Each row is followed by roughly how far along a hidden order it lies, from 0 to 15. A new part has a new order.
[  0 -12 -26  11 -16  -2   9   6  -4 -20  -9  -2  28  12  15 -12  -6   3]
2
[ 1 11  0  2  0 -2  1 -2  1  7 -3 -2 -4 -4 -2  0 -2  4]
11
[-2  4  0  3 -4 -3  5 -1  1  1 -2 -3  3  4  8  1  0  4]
3
[ 0  3 -5  7 -5 -2 12  1  2 -3 -2 -4  6  2  8  0  1  6]
7
[ -3   1  -8   2  -9   2  11   9   2 -12   1  -2  16   3  45  -7   3   6]
4
[  1   1   4   5   2  -2  17   0  -1   2   4  -3  -4  -1 -20   4  -2   6]
15
[  0  -7 -11   6  -6   0   2   1   0   0  -1  -3   7   5  13  -1  -1   1]
0
[  1   1   1  -2   1  -1   1  -1  -1   0   0   2   0  -2 -14   1  -2  -2]
13
[ 2  3  0 -4  1 -2  1 -2 -1 10 -3  1  6  0 -9 -1 -4  0]
10
[  2  -5  -2  -1   2   1   2   2  -3 -13   1   2   2   0 -11  -1   0  -2]
13
